Below are the code and all the weights of a small trained network. Each question names an input and a target symbol and asks about switching units off, where a switched-off unit gives its printed mean instead of its output.

import numpy as np


def w(rows, s, z=0):
    codes = np.array(rows[::2]) - 128.0
    scale = np.full(codes.shape[1], s)
    scale[-1] = z or s
    return codes * scale


def norm(h):
    return h / np.sqrt((h * h).mean(-1, keepdims=True) + 1e-5)


def f(y):
    return np.maximum(y, 0)


def softmax(a):
    e = np.exp(a - a.max(-1, keepdims=True))
    return e / e.sum(-1, keepdims=True)


def log_softmax(a):
    a = a - a.max(-1, keepdims=True)
    return a - np.log(np.exp(a).sum(-1, keepdims=True))


def net(x, mask):
    ids = ['ΓΔΘΞΠΣΦΩεηλμ'.index(c) for c in x.split()]
    T = len(ids)
    res = E[ids] + P[:T]
    q, k, v = (norm(res) @ M[0].T for M in (Q, K, V))
    z = softmax(np.where(np.tri(T) > 0, q @ k.T / 4**0.5, -1e9)) @ v
    res = res + np.where(mask[0], z, O[0][:, -1]) @ O[0][:, :-1]
    y = f(norm(res) @ A[0][:, :-1].T + A[0][:, -1])
    res = res + np.where(mask[1:13], y, B[0][:, -1]) @ B[0][:, :-1]
    return log_softmax(norm(res)[-1] @ U[:, :-1].T + U[:, -1])


Q, K, V, O, A, B = {}, {}, {}, {}, {}, {}
E = w([
[131,143,114,107,70],'Γ',
[136,181,50,101,75],'Δ',
[116,129,200,147,107],'Θ',
[69,176,13,117,65],'Ξ',
[140,112,143,95,109],'Π',
[126,135,215,147,65],'Σ',
[127,184,9,104,112],'Φ',
[135,141,64,88,177],'Ω',
[172,183,111,98,78],'ε',
[201,235,56,159,45],'η',
[49,177,172,189,106],'λ',
[140,223,94,211,150],'μ',
],0.014)
P = w([
[150,108,195,150,162],'0',
[85,221,235,128,62],'1',
[168,114,84,184,85],'2',
[102,211,219,116,62],'3',
[134,80,78,172,84],'4',
[115,214,204,103,59],'5',
[112,55,62,171,80],'6',
[131,193,191,97,61],'7',
[94,33,49,175,85],'8',
[137,201,180,81,51],'9',
[82,1,57,184,105],'10',
[137,199,177,74,50],'11',
[74,38,38,187,88],'12',
],0.0084)
Q[0] = w([
[73,110,28,187,22],'h0',
[86,58,129,141,105],'h0',
[151,63,121,203,128],'h0',
[96,6,79,171,147],'h0',
],0.011)
K[0] = w([
[76,1,32,233,148],'h0',
[101,98,45,177,145],'h0',
[127,71,139,172,234],'h0',
[95,74,127,240,129],'h0',
],0.0081)
V[0] = w([
[194,144,141,2,84],'h0',
[43,225,168,153,43],'h0',
[82,159,242,185,148],'h0',
[48,121,201,1,62],'h0',
],0.0062)
O[0] = w([
[101,100,254,119,157,180],'h0',
[173,145,83,53,132,251],'h0',
[189,92,129,93,86,11],'h0',
[10,175,178,74,169,106],'h0',
],0.0081,0.0029)
A[0] = w([
[27,146,37,156,88,224],'n0',
[115,175,85,66,154,214],'n1',
[190,71,233,123,79,102],'n2',
[188,148,122,212,72,86],'n3',
[142,132,140,79,188,20],'n4',
[112,151,166,94,89,67],'n5',
[148,142,141,183,124,254],'n6',
[148,92,177,22,166,104],'n7',
[124,132,112,25,246,99],'n8',
[207,224,136,149,137,165],'n9',
[85,175,194,74,48,177],'n10',
[173,131,100,50,105,168],'n11',
],0.011,0.003)
B[0] = w([
[203,119,204,113,251,254],'n0',
[110,165,207,174,79,208],'n1',
[191,176,182,88,224,154],'n2',
[97,88,88,152,171,202],'n3',
[40,112,101,148,34,147],'n4',
[167,36,92,193,152,178],'n5',
[81,149,1,74,178,186],'n6',
[108,103,122,76,82,183],'n7',
[109,150,178,202,64,182],'n8',
[58,133,177,23,122,198],'n9',
[158,82,9,159,181,249],'n10',
[168,129,161,235,119,179],'n11',
],0.0079,0.009)
U = w([
[172,57,4,153,21,117],'Γ',
[237,172,124,241,58,59],'Δ',
[142,117,160,77,146,141],'Θ',
[166,186,160,135,123,95],'Ξ',
[109,47,160,97,102,208],'Π',
[168,136,140,74,122,130],'Σ',
[170,227,203,169,125,80],'Φ',
[57,134,156,227,64,238],'Ω',
[222,162,153,79,55,196],'ε',
[136,182,75,83,72,140],'η',
[1,76,72,214,202,3],'λ',
[54,215,128,51,155,133],'μ',
],0.0089,0.0041)

Each question gives the input, a string of symbols that net reads in full, and the target symbol t.
The units are the heads (4 rows each of Q, K, V and O) and the neurons (one row each of A and B). Each row of codes is followed by its name. A weight is (code - 128) times the scale printed after its matrix; where a second scale follows, it is the last column's (O, A, B and U).
mask holds one flag per unit, heads first, then neurons. A switched-off unit (its flag False) gives its mean, the last column of its rows in O or B, instead of its output. The means were averaged over made-up inputs and are rounded, as every weight is.
A unit's drop is (log p(t) with every unit on - log p(t) with that unit switched off) / (log p(t) with every unit on - log p(t) with every unit switched off).
The circuit of an input: a set's keep is (log p(t) with only the set's units on - log p(t) with every unit switched off) / (log p(t) with every unit on - log p(t) with every unit switched off). Starting from the 12 units with the biggest drops (on a tie, the unit counted first), units are removed one at a time, each time the one whose removal leaves the highest keep (on an exact tie, the one counted first), for as long as the keep stays at least 0.8.
units of the circuit, in order: the units of the circuit, biggest drop first
most important unit: the unit with the biggest drop
k most important neurons: the k neurons with the biggest drops, biggest first
drop when u is switched off: that unit's drop, to one decimal
input μ Ω λ λ μ Ω λ Ω Π, target Δ: units of the circuit, in order => (h0, n11, n10, n6)
input ε ε λ Γ Δ, target Δ: units of the circuit, in order => (n11, n10)
input Π Ω Ω Ξ Θ Ω Ω ε ε, target λ: units of the circuit, in order => (h0, n3)
input Ω η μ λ Ω Ω μ λ μ Θ μ Φ Ω, target Γ: most important neuron => (n2)
input ε Ω Γ Ω λ Σ Γ λ, target λ: 3 most important neurons => (n10, n0, n5)
input Ω Ω Π, target λ: 4 most important neurons => (n0, n3, n6, n9)
input Ω Ω Θ, target λ: 3 most important neurons => (n3, n0, n6)
input Ξ Ω Π λ, target λ: 2 most important neurons => (n10, n5)
input μ Ω Ω Ω μ μ λ μ Γ, target Δ: units of the circuit, in order => (h0, n11, n10, n0)
input μ μ Ω, target Γ: 2 most important neurons => (n0, n2)
input Ω Φ Γ, target λ: units of the circuit, in order => (n3, h0)
input Δ μ Ω Θ μ Π λ Φ, target Φ: 2 most important neurons => (n1, n9)
input ε Ω Φ Ω Π μ, target μ: 2 most important neurons => (n9, n0)
input Φ μ Δ Ω λ Ω Ξ Φ Ω Θ Ξ Δ, target Δ: units of the circuit, in order => (n11)
input Θ Ω Δ Ω λ η Π, target Δ: 3 most important neurons => (n11, n9, n10)
input λ ε Ω Π, target Π: 4 most important neurons => (n7, n10, n5, n0)
input Ω Ξ μ Ω η μ μ Ω μ Ω Π, target Γ: drop when n7 is switched off => -0.1
input μ μ Γ Ξ λ ε Ξ Φ Γ Γ μ Ω Θ, target Γ: drop when h0 is switched off => 1.4
input Ω ε Σ, target λ: drop when h0 is switched off => 0.3
input Δ Ω Π λ Γ Π Ω Γ Π μ Ω μ η, target λ: drop when n3 is switched off => 0.3
input Ω λ μ Φ, target Φ: most important unit => n1
input μ Ω Π λ Σ λ Δ Γ, target Γ: 3 most important neurons => (n10, n0, n7)
